M =
[[100 100 186 155 128 178 189 100 191 101 100 195 100 133]
 [ 86  86 182 158 139 176 185  85 187  86  86 192  85 141]
 [177 177 120 133 133 128 117 177  71 179 178  68 177 133]
 [168 168  99  74  60  88 101 167 186 167 167 186 167  63]
 [ 67  67 151 142 140 147 154  66 178  66  66 181  66 139]
 [136 136 183 147 110 177 185 136 188 138 136 191 136 116]]
Indices start at 1.
The entry just right of 88: 101
The minimum: 60
Give the entry at row 1, column 1.
Answer: 100
The top entry of the column that holds the smallest entry: 128
Give the largest entry.
Answer: 195
Give the entry in row 3 and column 1.
Answer: 177
The bottom-left entry -> 136
Give the entry directly below 195.
Answer: 192
The entry just right of the largest entry -> 100
The entry in row 2 and column 1 -> 86
The entry in row 1 and column 2: 100
The bottom entry of the column that holds the largest entry -> 191
Give the entry in the top-right corner.
Answer: 133
The bottom-right entry is 116
Give the entry just right of 151.
Answer: 142
Give the bottom entry of the column that holds the smallest entry.
Answer: 110
Give the entry just left of 183.
Answer: 136
Give the entry just left of the smallest entry.
Answer: 74
The entry directly below 71: 186
Give the entry at row 1, column 3.
Answer: 186
The entry at row 2, column 2 -> 86
The entry directly above 187: 191

m = [[143, 145, 167, 143, 143, 145, 167, 143, 121, 100], [125, 125, 139, 125, 125, 125, 138, 125, 148, 133], [74, 73, 117, 73, 74, 72, 115, 74, 135, 161], [128, 125, 62, 128, 128, 125, 62, 128, 159, 172], [95, 97, 191, 95, 94, 97, 189, 95, 142, 121], [77, 76, 139, 77, 77, 76, 136, 77, 184, 171], [124, 124, 137, 124, 124, 124, 136, 124, 134, 128]]
The maximum -> 191
The entry just left of the largest entry: 97

W = 116  116  132  144  201  115  128  137  96  133  114  127  112
The second entry from the right -> 127
What is the entry just right of 128? 137

[[180 164 183 181 176 159 181  89 182 181  89 181 183]
 [169  99  78  72  88 102 168 174 167 167 172 168  72]
 [ 81 183 169 152 178 185  81 173  82  81 176  81 157]
 [173 193 154 115 183 194 172 190 176 173 190 172 121]
 [177 146  99  82 126 150 177 184 177 177 185 177  83]
 [170 101  79  73  89 104 169 173 168 168 173 169  72]]
Rows and columns are numbered from 1.
The entry in the top-right corner is 183
The entry just right of 178? 185
The entry directly below 184? 173
The entry at row 2, column 1? 169
The entry in row 3 and column 1 is 81
The entry at row 1, column 2? 164
The entry at row 1, column 1 is 180
The entry in row 3 and column 2: 183
The entry directly below 193? 146
The bottom-left entry is 170
The entry just right of 104? 169
The top entry of the column that holds the largest entry: 159
The entry directly below 182 is 167
The bottom-right entry? 72
The entry at row 3, column 3 -> 169
The maximum? 194
The bottom entry of the column that holds the largest entry? 104
The entry at row 1, column 3? 183
